Rows lie near named flat spaces through zero. A row that begins with a name and a colon came from that space; any other row is followed by the name of its block's space that it lies nearest.
safidzized: [-37   6  42  -9   4  34  -2 -19  -3  -3   6 -32 -19 -26  21 -17  13  21
 -16  -7  22   0   3 -23  -4  15 -39]
konibpodug: [  0 -10  35   5  18  17  -3 -11   3 -31   8  -4  25   7  14  -6  -1  -2
  38 -30 -36 -20   9   9 -20  -8  -8]
dovelnosa: [ 20  13  11 -10   0   6 -26  14   2  19 -28  50  23  21 -24  -6 -13   2
  12  15  -9  -4   1  -5  13  -7  -1]
konibpodug: [ -5 -20  24 -16 -24  -4  -8 -10  -4 -44  10 -16   6 -39 -10  18  11 -31
 -15  -2 -42  -8  19  -3  -9 -17  31]
safidzized: [  9   3  -3  16   1 -13  -1 -31 -13  47 -20  30   7  17  -1  10  -5  11
   9  16  12  10  -7  24  38  13   7]
safidzized: [ 11   3  -7 -10   5  13  -9  -5   8  16 -12 -19   0  20   8  -4   0  11
  -9   2 -15   3   2 -12 -10  -4  11]
dovelnosa: [-19  -3  10  22   8  -7  30 -23 -18  10  27   5 -17 -15  20  14  -5  -2
  19 -18  35  -3  -9  30  13  28 -12]
dovelnosa: [ 30  11 -20 -21 -18  14 -13 -26 -13  10  -2  -8  -6  10  12  22   4   8
  -4  19 -13  -4   8  18   3  -4  13]
purorgul: [ -2  26   1  29  11  37 -22 -25  -6  45 -57  18  15  38  -8  -1  10  38
  51  13  -6  14 -20  12  20  42  -8]
dovelnosa: [ 40  43 -22 -25 -13  -2 -16  24  10 -24  18 -33   8 -18  49  51   8 -11
 -10  12 -31 -15  15 -41 -10 -57   8]
safidzized: [ -3  31 -24 -12 -14  22 -13   5   5  34 -18  -5 -20   5   7  20   2   5
  -1  24  12   8  -4 -14   2  10   9]
dovelnosa: [-12  -6 -13 -16   6 -34  27  54  28 -50  53 -71 -21 -42  33 -10   6 -17
 -69 -19  14  -1   9 -65 -35 -52 -13]
safidzized: [  9  -4  -1  25   8 -25   3 -17  -9  34 -18  32  15  15 -10  -2  -5  10
   6   9  11  12 -10  16  36   9   2]
konibpodug: [-22 -14   7 -25  27  20  14 -18  27  26  27 -21 -17  36  53 -19 -26  -4
  13 -24  10 -20  18   9 -36 -20 -10]
zomtikag: [ 58  22 -34 -15 -14  18 -12   1 -21 -25   5 -21   2  10   4  20  13  21
  -3   8 -23  -6  -3   9 -12   0   2]
purorgul: [-25 -12   7  -2  -9 -18   2 -11  10   4   3  -1  -3 -18   9   6   0 -20
 -10  10   2   2  12  -3  11 -21   9]
purorgul: [-57 -20  18  31  26 -14  21  23  22   5  -4   7  -3  -3 -13 -39  -6  -4
   9 -20  32  12 -13 -14  -3  16 -21]
purorgul: [-31 -22  66  -8   4  15  10 -38 -20  14  14  13 -15 -23  -5 -17  -8   1
 -17 -17  26  -5   5  14  13  31 -16]
konibpodug: [ 41  27 -50 -24 -16   3   1  13  -4  17  13 -19 -21   9  16  37  -4  -3
 -19  14   0  -1  -2  -4 -10  -5  29]
dovelnosa: [ -6  -6   3  21   6  -7  14  14  -9 -23   7 -11  -2 -15 -16 -12  10   9
  -7 -14  11   8 -14  -6  -2  20 -12]
konibpodug: [ 25  25 -30  17  -2 -10   8  42  -5  -4  -1  -4  -2  -6 -15  24   4  -2
  -2  -3   0  10 -22 -21  -2  16  18]
safidzized: [ -2  14  24  28  -2 -10   1 -48 -25  41 -19  -8   2 -21  16  26  17  24
 -17  14  12  21 -12  -5  54  22   1]
purorgul: [ 12 -18   8  14  17  -8  20  18 -12 -20  12 -13   0   0 -26 -29   1  15
 -24 -28   7   7 -17  -6 -12  26  -7]
purorgul: [-16  15 -42  27   4 -19  25 -21  -6  42   8  -5 -27   7  34   6   3  23
   5  17  64  15 -15  23  30  14 -30]
safidzized: [ 13   3  -1  -1   3   4  -4 -18  -3  20  -9  -3   4  16   9   5  -1  10
   1   4  -9   2   0   5   6   1   8]
konibpodug: [ -6  -6 -20  -4  -6  -4  13  -7  -2  12   9 -21 -24  -3   4   0   2   2
 -23   4  19   8  -3   4  -2  10   7]
zomtikag: [ -9  37 -28   3 -18  30 -35  31  24   2 -50  -5   9   5 -13  30  16 -10
  39  26 -40   9  -4 -31 -13  -1  31]
purorgul: [ 24   4 -12 -29 -14 -10   8  15  -4 -24  40 -15 -14 -21  17  23  -6 -21
 -28  -3  -1 -15  12  -6 -15 -25  10]
zomtikag: [-17 -26  65   0  32   9  13 -15  -4  -5  19   5   8   2   5 -39 -14   8
  -5 -40   8 -12   4  -1  -9  10 -28]
konibpodug: [ -1   4  13 -21  -4  31  -4 -14 -10 -11  11 -18 -16  -5   9 -12   6  18
 -10  -3  10  -8   5   2 -13  10 -26]
purorgul: [-48 -11  29 -24 -10   8 -21 -20  23  -1  -3  32   5  -7  18 -12  -9 -23
  26  20   5 -18  33  12   5 -42 -26]
konibpodug: [-59  -9  66  16  25   2  -3  20  19  17 -18  56  15  -6 -24 -35 -20 -14
  25 -16  23  -1  -3 -19  11  12 -26]
zomtikag: [ 11  10  25  21  16 -12  -3  12  -4 -21   0   6  29 -10   5  -2   6  10
   8 -13 -10  -2  -6 -20  12 -11 -22]
safidzized: [  3 -10 -18 -19 -37   7 -10 -51 -24  10  -4  16 -18  -5  -8  15   7  -1
  -1  35   9  -1  13  54  21  10   8]
zomtikag: [-24  38 -23 -15 -28  18 -34  49  35 -35 -19   3   7 -23   5  37  11 -38
  43  27 -33 -11  15 -34 -21 -41  11]
purorgul: [-28 -28  29   3  15  -1   2   6  10 -20   1  15   9   3 -20 -46  -5   1
   3 -15   8  -4   4   2  -9  -1 -27]
purorgul: [-62   0  30  14  12   0  -8  30  38  -7 -19   8  12 -15   0 -15   0 -22
  25  -5  -2   2   5 -39  -7 -18 -12]
safidzized: [ 23  27 -21  13   3  -4  -4  13  -4  15 -11  19  10  14   3  16  -2  10
  20   9   6   3 -12   1  14   3  -5]
dovelnosa: [-31   1 -13 -24   0   2  -7  33  42  -5   3 -16  -9   2  17 -10  -8 -24
  -4   7  -2  -6  17 -33 -29 -42   1]
zomtikag: [-75 -12  49  17  21  -5   6  43  41  13 -16  11   2 -21 -19 -17 -14 -39
   6 -23   3   9  -3 -53 -12   4  16]
zomtikag: [ -4   5   4 -45 -39  48 -34   3   7 -67   6 -11   1 -24  -2  33  12 -40
  37   7 -64 -31  32  10 -46 -23  25]
zomtikag: [ -4  30 -19  20   4   5 -21  -6  10  34 -41  20  16  24  10   5   7  22
  35  29   6  11  -7  -2  27  -5 -18]
zomtikag: [-46 -26  -1   9 -11  -5   7 -14  11  42 -26   8 -19  -1 -30   3  -5 -28
  -3   9   2  20  -3   9   7  29  51]
safidzized: [  6  11 -15   9   1  -9  -5   7   7  32 -24  -9   1   8  -4   9   3   5
 -17  13  -4  18 -10 -24  12   3  23]
zomtikag: [-28  -6  16  51  19  -9 -11 -54   2  67 -63  28  27  34  -5 -17   8  33
  34  19   5  28 -14  18  55  23  -5]
safidzized: [-15 -32  24  20  14 -28  10 -10  -2  -2  -4  15  14  -1 -20 -34  -2   5
 -13  -8  10   9  -3   7  18   2 -12]
dovelnosa: [ -1  30 -11   6 -15  21 -19  -8  -6 -12 -14   5   5  -8  13  25  17   8
  39  19  -7  -4   1   9   9   0 -17]
dovelnosa: [ -8 -25   7  21   6  -6  17 -13 -15  -7   0 -10  -5  -2 -25 -22   8  13
 -12 -15   8  12 -14  15   2  35   1]
purorgul: [ 19  11 -48   4   7 -12  19  35   5  -6  21  -7 -13  15   8   1  -7   2
   3  -7  22  -1 -11   2 -17  -2  -7]
konibpodug: [  9   0 -11   2   6   7  -3 -31  -7  20  -8   5   1  28  14 -16   1  30
   9  11  15   1   0  26  12   2 -26]
dovelnosa: [ 53 -20   6   0  -8 -24  21 -55 -51  -5  31 -34  -7 -17   8   9  13  28
 -63  -6   2   7  -4  26  27  15   7]
dovelnosa: [-13  -1  -6 -14  -8   5   1  -6  -2   6   8  11 -18  -2   2 -12  -4   3
  -5  12  32  -3   5  14   3   1 -23]
zomtikag: [ 18 -25 -19  15 -15 -35   7 -51 -22  -5   2  -6   7  -4   3   9  15   8
 -13  17  -7   9   5  42  32  -8  10]
konibpodug: [ 29  21 -44 -29 -17  -1  -5  20   5   3  11 -25 -19   1  15  19   1  -1
 -32  20   3   0   5 -18 -11 -23  11]
konibpodug: [-28   4  43  12  14  19  -4   5  -5   7 -13  31   4  -4 -19 -27  -4  14
  16 -10  25   1 -10  -5   9  30 -36]
[ 39   5 -64  23 -19 -35   3 -40 -17  32 -20 -24   0  13  11  35  21  20
 -19  36  -9  26 -10  24  39  -2  35]
purorgul
[ 18  10  -4  -4  13   8  -8 -23   2  41 -10  31  12  43  22   3 -18  10
  34   6   2 -10   5  26  11  -8  -6]
konibpodug
[ 21  -2 -10  16  -7 -39  13  -8 -21  -2  13  19   6 -15  -2  16   1  -1
 -12   8  16   4  -5  18  33  -4  -2]
zomtikag
[ -8   8 -19 -14 -23  28 -22 -25   1  18 -24  14  -7  14  -2  16   3  -5
  32  28 -11  -3  10  29   1   6  14]
zomtikag
[-29 -21  21 -10 -12 -29  18 -13   1  -3  30 -12 -18 -44  16  11  -3 -30
 -39   0  18  -1  15  -8  12 -20   9]
purorgul
[ 51  42 -78 -22 -23  19 -20   8  -4  -3  -6 -22 -11  25  19  25  15  26
   4  37  -4  -1  -1   7 -10 -15  -6]
zomtikag
[ 32   6 -37  21  20  -9  11  19   7 -39  12 -43  18  20  24   1  13  17
  18 -22 -29  -3  -9  -5 -27 -17  -4]
konibpodug
[ 31  24 -41 -33  -7  19 -17  48  24   5  -6 -10  -4  26  -1  19 -12 -18
   0   6 -31  -8   4 -28 -40 -20  38]
dovelnosa
[-29 -19  47  23  27 -14  16   0  -1 -12  12  20  12 -10  -3 -34  -7   6
   7 -27  25  -3  -5   0  10   7 -40]
safidzized
[-20 -32  19 -11 -14  -4   1 -34  -3 -17   9 -17  -5 -20   1  -2   7 -16
 -15   0 -17  -3  18  16  -2  -9  15]
konibpodug
[-28 -42  18 -24  -7   9   3  -8   4 -45  20  -7 -11 -11 -17 -43   1  -8
 -15  -9   3 -12  19  19 -26  -7 -21]
safidzized
[ 36  16  -6 -22  -7  29 -19 -21 -15 -18   3 -13   5  12  19   2  10  27
   6   9 -15 -14   9  13  -7 -10 -24]
konibpodug
[ 38  13 -41 -17 -24  30 -23   1 -14 -13 -23 -15  -6  17 -28   3  18  21
  -5  23 -24   6  -5  10 -15  18  14]
dovelnosa
[ 83   2 -39  11 -19 -26   4 -45 -51  -8   3 -49   4  -5   1  22  33  48
 -62  19 -18  22 -14  15  34  10  15]
purorgul
[ 27  -9 -16 -14 -14  15  -7  -8 -26   8 -13  20 -12  19 -46 -27   1  26
 -22  15  17   8 -10  28   5  37  -7]
dovelnosa
[ 26 -20  12   2  -3 -10  11 -43 -37  15   9   9  -5   2 -13  -9  -1  21
 -30  -1  16   6  -5  35  26  27  -2]
dovelnosa
[-44 -18  82  10  37   9  24 -11   7 -10  34 -18   2 -25  35 -14 -12 -11
   6 -56   4 -16   6 -21 -15   4 -21]
safidzized
[-14  27  -1  33  -6 -19 -17  14   7  15 -36  42  25 -12  -9  27   6 -10
  38  24  -3  11  -9 -12  39  -6   3]
zomtikag
[-18 -19   3  25   4 -10  15 -28 -12  21  -7   7  -6   3 -12 -10   2   8
   4  -2  19  13 -11  27  19  31   2]
konibpodug
[ 81   4 -46  25   0 -55  27   7 -39 -18  26 -28   6  -8  -3  16  15  30
 -58  -1   8  18 -24   1  27   2   5]
zomtikag
[ 50 -24   7  -3  14 -13  29 -40 -44   6  38  -5  -9  15   4 -21  -9  35
 -41 -22  27  -3  -8  41  12  25 -19]
zomtikag
[-61 -29  63  26   8   4   2 -36 -13  24 -24  47   1 -13 -36 -43  -1  11
  10  -1  39  13  -7  22  37  44 -33]
konibpodug
[ 30  22   8  28  21  28   1  -9 -25  -1  -8  15  18  26   0   4   2  34
  51 -23  -6  -6 -22  24   2  41 -21]
konibpodug
[ 23 -28   6  -1   3 -14  17 -57 -14  20  14 -42  -1   7  27  22   0  -3
 -27 -15 -34   2   8  20   3  -1  51]
dovelnosa
[-34 -27  36  19  14 -15  11 -17  -3  12  -4  29   5  -3 -16 -34  -7   4
   0  -8  28   6  -3  14  22  14 -23]
dovelnosa

Rows lie near named flat spaces through zero. A row that begins with a name and a colon came from that space; any other row is followed by the name of its block's space that it lies nearest.
tose_tope: [ 20   4 -24 -20   9  16 -16   8 -15 -12 -11  -6   1   6   0   2 -19   5
  13   4  11  25 -19   6  -8  -7  -5]
netun_nen: [ 22 -15   6 -13  28   0 -12  -3  13  -6  -2   6  -5  -7   8   4  11  -4
   5   5  14  -8   0   6   5  -5  13]
tose_tope: [ 12  20 -31 -20  -4  19  24  -4 -30  13   3 -18  11  18  -9  -3   2  -6
  16 -15 -17  26  -9   2   8  -7 -20]
libim_zorim: [ 12  47  -3 -28  15  -5  44  -7 -26  16  -7  15 -28   3  -4   5  14   2
   5 -26 -17  32  43  20  -1 -11   6]
libim_zorim: [-11  31  13  36 -47 -42  26 -15  24 -15 -16  56 -36 -29  14  42 -84   4
 -37  46  30  30  25 -29 -18  25  55]
mur_revi: [-15 -13 -23   4 -27  -5  -3  -9  -2  -3  12 -29  10   4 -12  17 -25   8
  15 -25 -32   6 -23 -27  20  -2 -27]
sife_dob: [  4 -51 -26  17  15  14   1  -9  28  -5  76 -24  38  37  -6   7   4  14
  55  14   1 -26 -49 -13  10  -3 -20]
libim_zorim: [ -8 -49  28 -24 -10  19 -19 -13  12   4   7   8   3  12   2 -10  43 -51
   4 -15 -14 -27  11  25  16   5 -35]
zez_dib: [-22 -34   0   7 -36  26 -49  19 -16 -15 -21 -18  38  16  -9 -21   6   0
   7  -7  12 -15 -30  12 -22   0 -34]
libim_zorim: [  3 -29  19  -5 -11  10 -30  11   0  -9 -23  15  14   9  -3  -5  27  -6
  15 -13  16 -23   1  25 -14   4  -6]
zez_dib: [ 12 -35  -1 -29  31   4 -26  -2 -12 -24 -24 -17   4 -29   3  -6  19   7
   2 -19  -4 -20 -10 -13  15 -14  -2]
zez_dib: [  4  10  -6   4  -2   5  11  -5   5  15  10  -8   4   4   3  -3  -2 -17
 -10  13  -2   6  -5  -4  10   4  -1]
netun_nen: [ 35 -17  -4 -40  -3   6 -34 -13  17 -10 -15  16 -17  14   5  35 -23 -28
  23 -14  20  35   2  31  -3 -10  -7]
sife_dob: [ -4  32 -19  38 -23   0  10   9  15  13  23  -1   5  17   2   4 -48   2
 -12  45  16  23 -24 -11 -11  16  10]
libim_zorim: [-13   4  19 -13 -22 -12  -4  -7  -6 -12 -31  26 -27 -20   4  10 -17 -12
 -21  -7  -2  13  30   3  -7   3   4]
mur_revi: [-32  28  -1  39 -10 -16  39   1   3  16  35  -5  -1   5  -5  -6 -10  21
 -11  13 -18  -4   7 -19  -2   8   4]
mur_revi: [-13  20 -20  27  15 -17  26 -12  12   6  39 -27   2  -7   3   5 -33  25
 -13  21  -3  13 -11 -34   6 -11  14]
sife_dob: [ -3   1   0 -21  21  -8 -15   3  -6  -3  -5 -18 -20 -10  -5   1   6  13
   3 -33 -28   5   7   1  11 -15 -15]
libim_zorim: [ -7   3   5   6   2  -2  16   6  -8   6  -1   1  -2 -11  -3 -12  19   0
  -8  -2 -25 -22   1 -15  17  14  -1]
zez_dib: [ -8 -10  12  -8  34 -22  11  -7  25  -5  47  14 -40   3  -2  17   5  17
  24 -14 -30  -8  21   4  11  -5  -5]
mur_revi: [ 26 -31   3 -16   2  12 -21 -12  -2 -26 -40  16  16 -25  17   3  -9 -21
 -15  28  48  -4 -10  -8  -6   0  28]
tose_tope: [  8  -7 -22   1  46   3   5   5  -4   0  27 -38  15  -5  -3 -13  18  27
  14  -3 -17 -19 -27 -23  20 -12  -3]
tose_tope: [ 23   8 -17  25  31 -11 -24  25  13  -1  -5 -27  15 -11  -2  -1  -5  41
   7   8  13 -16 -38 -21   4  -1  25]
tose_tope: [-2 10 -9 -3 -2  6  6  2 -8  3  7 -3 -3  6 -2 -3 -7 -1  1  4 -7 11 -4  0
  0  1 -8]
libim_zorim: [-17   0  -7  21 -15   1   6  -4  13  14  27 -20   8   5  -1  -4 -13 -13
 -14  15 -17  -4 -17 -19  16   9 -14]
netun_nen: [ 18  -2  10   8  -4  -8 -32 -13  23  12 -39 -26  20 -24  13   5  -7 -24
 -41   5  37   4  -5  -6   7 -13  26]
zez_dib: [ -4 -26  11  -4 -25 -18  21 -32   9 -24   2  40  -5  -3   4  36 -23   1
  18  -3  22   7  27  -3 -14  -3  20]
sife_dob: [-28 -41   6  -2  14  13  17   3 -14  -6  44  -8  19  21 -15 -23  58  18
  41 -27 -36 -48  -2   3   6  -2 -37]
sife_dob: [ -3  17   3 -20  12 -13 -19   2 -11  -8 -29 -11 -27 -24   1   4 -14  10
 -20 -23 -12  22  16   0   1 -17  -1]
tose_tope: [  2   0  -7  -9 -37  19  -5  -5  -1   5   0  11   4  28  -1   9 -18 -31
   8   5   8  26  -3  21 -10   7 -21]
tose_tope: [ 21 -51  -9 -30 -15   5 -37 -23  10 -26 -21  -4  10  -7   4  31 -24 -20
  18 -15  16  10 -19  -6  10 -11  -8]
netun_nen: [-24  -5  15  13  14 -11   3  24 -15 -21   0  18 -12 -12  -7 -16  18  44
  10  -5 -16 -34   8  -7 -14   9   4]
netun_nen: [ -6 -16   0 -15 -29  10  -9  -9  -8 -20 -12  21  -4   4   3  10 -26 -16
   3   7  13  19   3   7 -15   2 -10]
netun_nen: [-14  10 -14  12  14  14  35   2 -27   9  20 -25  28   3  -4 -31  26  15
  -4   9  -9 -15  -9 -16   1  -5  -4]
zez_dib: [ -3  22  -1  -4  30   2 -37  52 -34  -7 -42 -22  -6 -17 -12 -34  28  46
  -2 -28 -23 -19 -12   4  -7  -2  -9]
mur_revi: [-20  12  -3   5   1  -1 -13  10  -3  -3   5 -15 -13  -6  -1 -10 -19   7
 -18   6 -15   9  -7  -7  -1  -2 -13]
zez_dib: [ -4  13  14   6  -3 -13  -9  17   0  -8 -13  27 -18   4  -4   6  -2  23
  11  -9   8   1  18  20 -24   4  10]
zez_dib: [ 19  38 -13  16  92   2 -11  42  -7   7   7 -39   0 -21   7 -46  26  50
 -20  30   9 -18 -26 -11  -2 -13  29]
libim_zorim: [-26  13  -8   0  19   6  -7  14 -24   4  -7 -45  -4 -31  -1 -38   6   3
 -42   3 -42 -12 -17 -33  26  -1 -22]
zez_dib: [ 12 -19  13   0  -5 -13  27 -44  48   1  45  38 -15  16  15  39 -23 -32
  10  27  31  17  25  12  -2  -2  22]
sife_dob: [-12 -61 -12 -28  34   9  12 -29  -1 -15  65 -28  18  25 -12   5  37  19
  62 -44 -28 -20  -3   2  12 -35 -41]
tose_tope: [ 10   3  -3  13  21   7  53  -7  -7  20  27   0  27   7  -1 -17  48   1
  11  11  -2 -31   2 -10  13   7  16]
sife_dob: [-45  18  11  14  -8  -3  50  -8 -23  11  35   2   8  25 -12 -18  29  25
  11 -20 -13  -1  39  18 -27 -16 -14]
tose_tope: [  9  -1  -7  25 -34   8  -6   4  22  11  11  10  17  26   1  10 -21 -19
   7  28  20   4 -24   4  -5  22   1]
netun_nen: [ 12   7   2  11 -23   5  19   6  -1  -6 -12  45  -4  -3   8   5 -18 -16
  -7  42  19  -3  -4  -8  -6  34  24]
netun_nen: [-22 -16   9  -1  12  -3  -8   0  -5 -13   8  -7  -3  -7  -1 -10   9  15
  -1  -9  -9 -13   6  -2  -5 -11 -10]
mur_revi: [  4  43  -9  44  45 -12 -13  40   1   9  -8 -33  11 -21   2 -31   0  54
 -29  28  19 -15 -27 -20 -12  -3  37]
sife_dob: [ -7 -44  15 -19  33 -14 -46   2  17 -22   6 -17 -16 -13  -4   7  16  21
  20 -38 -20 -24  -1   3  11 -20 -18]
zez_dib: [-10  -8 -11  -9  -3  11 -12  -3   5  17  24 -37   4  17  -8  -5   7 -17
   6 -21 -35   4 -15   2  23  -7 -42]
netun_nen: [-22   8  22  34 -69 -18  -2   3  11  -8 -34  43 -13 -19   6  15 -47 -18
 -36  30  11   0   8 -18 -10  39  20]
sife_dob: [-38 -21  26 -35 -40  10  10 -11 -21 -18  -7  46 -44  -8   1  -2  -2 -46
 -13  -7 -46   1  35   6   9  24 -41]
mur_revi: [ -6  -1  -3  -5  29  -4 -16   8   5   2  17 -26 -10  -1  -4  -7   9  17
   5 -17 -22  -4  -6   0   9 -14 -15]
libim_zorim: [ -8   3 -10  -6  -3   4  13 -25  16  15  39 -18  -7  14   4   8 -19 -28
  -8   8 -12  26   2  -1  14 -10 -20]
libim_zorim: [  2 -25   5 -16  -5 -10 -13 -24  17 -24   0  16 -17 -11   9  29 -35  -9
   1   5  17  18   9  -3  -4 -10   7]
mur_revi: [-19  -5  13  21  20 -19  29   6   6  15  38  -8   4   7 -15  -8  50  33
  26 -31 -39 -45  12  -6  15   2  -5]
tose_tope: [ 10 -11  14  23   6  17 -11  15  23   8  21  19  20  29   6 -16  22  -9
  10  37  39 -22 -11  29 -23  13  10]
mur_revi: [-22 -42  23  -7  14   7 -32   9   5   0  12 -20   8   8 -10 -21  55   0
  16 -37 -29 -44   0  17   9  -8 -38]
libim_zorim: [-28  50   8  23 -34 -16  43  -9   2  26   6  12 -29 -12   5  -1 -31 -25
 -51  24 -26  22  26 -19  13  22   5]
zez_dib: [ -1  18  -1  17  15  -3   5   9   9   7  19  -1  -2   9   1  -6  -3  14
  -1  17  10   3  -2   5 -11  -1  10]
netun_nen: [  1  -4 -13 -19 -11  20   1  -8  -5  -6  17   9  -5  22   3   4 -22 -21
  11  14   6  29  -4  15 -10  -2 -20]
mur_revi: [ 37 -28 -12 -39 -10  16 -23 -17   1  -7 -24   3  11  11   1  25  -2 -29
  27 -22  16  18  -8  18   7  -9  -9]
sife_dob: [ -8   6  22 -24 -11 -12   4 -12   9   9   1  22 -41   3  -2  16   4 -26
  -2 -29 -30  15  40  23  10   1 -18]
sife_dob: [ -4 -22  10 -19  18  -4 -13  -9 -11 -20 -18  -6   2 -18   2  -2  14  13
   1 -22   8  -7  14   2  -7 -22   3]
mur_revi: [ 11  16  10  10  60   0 -66  72  -8  12 -30 -42   4  -4 -16 -45  67  55
  10 -41 -22 -48 -25  23  -1  -5 -10]
tose_tope: [ -7  11  12  23  17  -2  32   5   3  19  24   4   9   5   0 -21  37   7
  -4  13  -3 -29  10   0   1   8  12]
netun_nen: [  0  10  16  12 -24  -5 -44  24  18 -17 -29  39 -28  -2   9   9 -45  -4
 -17  33  32  17  -1  19 -32  20  14]
[-13  27 -12  13 -15   6  54  -6 -12  24  31   1   3  14  -5  -9   3 -12
  -3  13 -27   4   4 -13  13  16  -9]
tose_tope
[ 11  -9   9  -5   9  -7  -3  -4  20  -2   7  17 -17  -4   5  12  -2 -10
   4   6  -1  -5   5   2  10   8   8]
netun_nen
[ -4 -29  16   9  16   2  -6   9   0 -29  -3  28   4 -17   9 -13   9  15
  -1  32  25 -35  -5  -9 -16  11  23]
zez_dib
[-11  39  -8  11   4 -18  25  11 -14   8   5  -2 -16  -1 -10   2  -6  35
   5 -17 -24  11  13  -7  -3  -1   5]
zez_dib
[ -6  -1 -19 -20  22  -5   1 -21  -1 -11  18 -28 -19 -18   6  10 -35   1
 -13   0 -17  29  -4 -24  17 -23 -10]
libim_zorim
[-19   0   9  10  25 -15 -16  11  -7   2  -8 -39  11 -15  -9 -18  30  39
  -6 -37 -14 -23   4  -5   0 -23  -3]
netun_nen
[  6  12 -15  18  12   0  29  -9  17  19  42 -11   6  10   4   1  -7  -5
  -1  27  -3   2 -13 -15  15   5   7]
libim_zorim
[ 28  12 -18  18  20  23  41   7  -7  37  29 -17  52  37  -8 -23  61   2
  31   5  11 -26 -19  11   6   4   6]
tose_tope
[ 33   3 -19  -4   1   1  -7   0  -3  -6 -28  -3  15  -9   3  14 -16   5
   5   6  26  11 -19 -11   1  -1  24]
mur_revi
[ 14   8   8 -23  12  -6 -19   7  -6   1 -36  -1 -22 -21   0   1  11  -7
 -11 -24 -17   1  11   4  15  -1   0]
sife_dob
[-13  15 -21  -9 -36   9  -9 -11  -1   3   8 -13 -12  16   0  15 -57 -24
 -11   6  -7  54  -9   2  -3  -5 -29]
mur_revi
[-18   6 -19  -7  -6  14  44 -11 -19  13  47  -8   4  30 -11  -6  11  -3
  25 -11 -37   9   3   1   8  -2 -35]
sife_dob
[ 10   0  -8 -45 -36   8  26 -49  -2  -7  -3  32 -29   1  14  37 -53 -62
 -13  12   7  64  29   5   6  -3  -7]
sife_dob
[ 24  -7   9   3  36 -12  10  14   0   4  -6   5  10  -6  -7  -3  55  31
  30 -27  -6 -44   4   1  11   2  22]
mur_revi
[-30  23   1  -5 -27   8 -14   2 -14  15 -11 -25  -8   4  -4 -15 -13 -21
 -32 -13 -22  27   9  10  -2  -7 -35]
libim_zorim
[-10  -9  12  -4  34  -5   6  -7  13   3  34  -8 -11   1   2  -8  22   6
   2  -5 -12 -13  14   6   6 -14  -6]
mur_revi
[ -3  27 -12 -17  29  -4   5   6 -27  -6 -17 -20 -19 -28   2 -12 -10  19
 -23  -6 -17  18   5 -17   5 -15   3]
libim_zorim
[-37  11  22  39 -73   5  41  -5 -10   8  -6  44  17  10   2 -11  -7 -26
 -27  36  17  -9  21  -1 -25  35   8]
mur_revi
[  2  -4  11  28 -14 -21   5   9   9 -18 -19  33  -2 -22   4  12 -17  21
  -3  22  17 -23  -3 -24  -6  24  38]
libim_zorim
[ 10  22 -11   7  13  -6  15  -4  12  33  21 -31   5  10  -6   2  14  -3
   2 -17 -22   4  -4  -3  25  -6  -5]
netun_nen
[ 12 -74  10 -45  -4  14 -44 -10  -6 -28 -30   0  11 -10  -4   8  32 -22
  29 -43 -13 -31 -10   5  21  -4 -29]
mur_revi
[  5 -12 -15 -17  46  15  28  -7 -18  -3  32 -17   9  -1   1 -20  31   9
  14   4 -15 -15  -7 -12  14 -12  -7]
tose_tope
[  1 -45  26  -3 -11  -5 -45  17  -4 -38 -52  31   6 -23   0   1  14  16
  10 -11  22 -40  -3   2 -17  12  14]
libim_zorim
[-18  17  11 -35  -7   6  31  -9 -49  -2 -31  12 -16 -15  -3 -16  25 -10
 -16 -30 -25  12  44   9  -2  -8 -14]
sife_dob
[ -7   2  17   0 -41   0 -26   1  10   9 -23  10  -1  17  -4  10  -6 -21
  -3 -18  10  15  15  32 -16   1 -13]
tose_tope
[ 18  45  -1   8  27 -16 -13  32 -17   7 -44 -11  -3 -15  -6  -9  13  46
  -6 -21  11   3   6   8 -16 -10  30]
tose_tope
[-16 -27   7 -17  -2   5   5 -15 -11 -17   5   7  -1  -3   0  -1   9  -3
   8 -11  -5  -5  13   1  -4  -9 -13]
sife_dob
[  5  21 -26  -6  12  25  19   1  -9  18  38 -18   7  32  -2 -13  -3 -10
  10  17  -4  26 -14  12  -2  -6 -21]
netun_nen
[  4  51 -18  45  20  -8  25  21   0  14   9 -13   7 -15   7 -19 -23  27
 -34  54  15   2 -23 -33  -2  13  39]
libim_zorim
